Here is a tiny trained network, its code and every weight. The questions are about switching its units off for an input and a class, where a switched-off unit gives its printed mean instead of its output.

import numpy as np


def w(rows, s, z=0):
    codes = np.array(rows[::2]) - 128.0
    scale = np.full(codes.shape[1], s)
    scale[-1] = z or s
    return codes * scale


def f(y):
    return y / 2 * (1 + np.tanh(0.7978845608 * (y + 0.044715 * y**3)))


def log_softmax(a):
    a = a - a.max(-1, keepdims=True)
    return a - np.log(np.exp(a).sum(-1, keepdims=True))


def net(x, mask):
    res = np.array(x, float).reshape(1, 4) / 4 @ E
    y = f(res @ A[0][:, :-1].T + A[0][:, -1])
    res = res + np.where(mask, y, B[0][:, -1]) @ B[0][:, :-1]
    return log_softmax(res[-1] @ U[:, :-1].T + U[:, -1])


A, B = {}, {}
E = w([
[186,81,96,2,81],'x0',
[95,198,231,84,16],'x1',
[233,184,21,205,73],'x2',
[78,214,82,19,186],'x3',
],0.0081)
A[0] = w([
[198,157,74,123,103,106],'N1',
[115,116,165,105,168,156],'N2',
[142,66,101,78,102,21],'N3',
[109,183,119,127,170,34],'N4',
[182,147,86,120,108,68],'N5',
[135,79,160,85,141,134],'N6',
[122,96,170,113,178,120],'N7',
[169,194,113,161,88,71],'N8',
[139,91,108,135,168,82],'N9',
[126,8,131,199,121,83],'N10',
[111,197,99,100,155,127],'N11',
[160,82,99,115,182,70],'N12',
[95,194,89,99,176,87],'N13',
[80,145,136,198,155,95],'N14',
[151,86,189,176,96,46],'N15',
[144,113,98,135,192,109],'N16',
[114,172,107,92,175,92],'N17',
[168,185,108,160,114,103],'N18',
[132,80,109,136,197,59],'N19',
[139,210,214,92,75,4],'N20',
[85,174,141,194,160,61],'N21',
[100,64,196,115,162,123],'N22',
[110,94,86,141,168,62],'N23',
[97,79,148,104,168,79],'N24',
[58,62,159,96,109,69],'N25',
[179,97,117,75,107,22],'N26',
[134,88,149,164,86,124],'N27',
],0.013,0.0031)
B[0] = w([
[123,156,135,178,167,207],'N1',
[114,137,102,161,156,185],'N2',
[187,125,121,65,134,177],'N3',
[143,116,101,109,106,157],'N4',
[139,149,113,153,162,178],'N5',
[173,133,108,146,155,190],'N6',
[148,147,106,162,162,187],'N7',
[127,164,140,168,140,205],'N8',
[79,152,146,117,95,161],'N9',
[130,111,85,135,99,229],'N10',
[112,72,76,156,86,186],'N11',
[90,174,160,104,100,181],'N12',
[141,94,92,145,101,195],'N13',
[200,116,120,58,144,188],'N14',
[131,132,82,135,94,212],'N15',
[84,159,169,115,97,177],'N16',
[120,102,74,153,106,178],'N17',
[104,162,144,159,185,189],'N18',
[91,181,156,100,95,185],'N19',
[99,179,146,115,97,254],'N20',
[205,141,129,3,163,189],'N21',
[121,162,105,168,153,232],'N22',
[92,181,162,114,102,166],'N23',
[139,148,126,170,135,190],'N24',
[114,168,113,159,152,219],'N25',
[196,141,136,63,149,178],'N26',
[117,104,97,129,94,194],'N27',
],0.013,0.0094)
U = w([
[111,170,113,236,247,92],'0',
[31,201,222,101,6,130],'1',
[225,118,119,33,173,139],'2',
[107,55,10,183,19,100],'3',
[100,82,154,171,142,252],'4',
[104,94,216,120,127,92],'5',
],0.011,0.017)

Each question gives the input, the list of numbers given to net, and the class t.
The units are the neurons (one row each of A and B). Each row of codes is followed by its name. A weight is (code - 128) times the scale printed after its matrix; where a second scale follows, it is the last column's (A, B and U).
mask holds one flag per neuron, in row order. A switched-off neuron (its flag False) gives its mean, the last column of its row in B, instead of its output. The means were averaged over made-up inputs and are rounded, as every weight is.
A unit's drop is (log p(t) with every unit on - log p(t) with that unit switched off) / (log p(t) with every unit on - log p(t) with every unit switched off).
The circuit of an input: a set's keep is (log p(t) with only the set's units on - log p(t) with every unit switched off) / (log p(t) with every unit on - log p(t) with every unit switched off). Starting from the 12 units with the biggest drops (on a tie, the unit counted first), units are removed one at a time, each time the one whose removal leaves the highest keep (on an exact tie, the one counted first), for as long as the keep stays at least 0.8.
circuit, biggest first: the units of the circuit, biggest drop first
unit that matters most: the unit with the biggest drop
top k neurons: the k neurons with the biggest drops, biggest first
drop of u: that unit's drop, to one decimal
input [5,7,7,8], class 3: circuit, biggest first	(N11)
input [-5,3,4,-4], class 2: circuit, biggest first	(N21, N14)
input [4,-5,4,5], class 1: circuit, biggest first	(N12, N16)
input [5,-6,5,1], class 1: circuit, biggest first	(N12, N16)
input [2,-6,6,-4], class 0: top 4 neurons	(N1, N5, N20, N18)
input [0,0,5,6], class 3: top 3 neurons	(N11, N13, N17)
input [4,4,8,8], class 0: top 2 neurons	(N1, N18)
input [-8,-6,0,7], class 2: top 2 neurons	(N21, N14)
input [-7,6,-7,1], class 0: top 2 neurons	(N22, N25)
input [7,5,3,-6], class 2: top 2 neurons	(N26, N3)
input [4,1,8,7], class 0: top 2 neurons	(N1, N18)
input [8,1,-8,1], class 0: top 2 neurons	(N25, N22)
input [3,-1,7,6], class 0: top 2 neurons	(N1, N18)
input [6,-6,4,-6], class 1: unit that matters most	N12
input [6,6,0,-7], class 3: top 2 neurons	(N15, N27)
input [1,-6,-5,-2], class 1: top 2 neurons	(N19, N12)
input [-1,-3,-6,-7], class 3: top 2 neurons	(N10, N15)
input [-5,-5,-1,7], class 3: drop of N17	0.2
input [-5,-3,4,5], class 2: drop of N21	0.8
input [-5,-7,0,-6], class 1: drop of N19	0.1
input [-1,5,-3,7], class 3: unit that matters most	N11
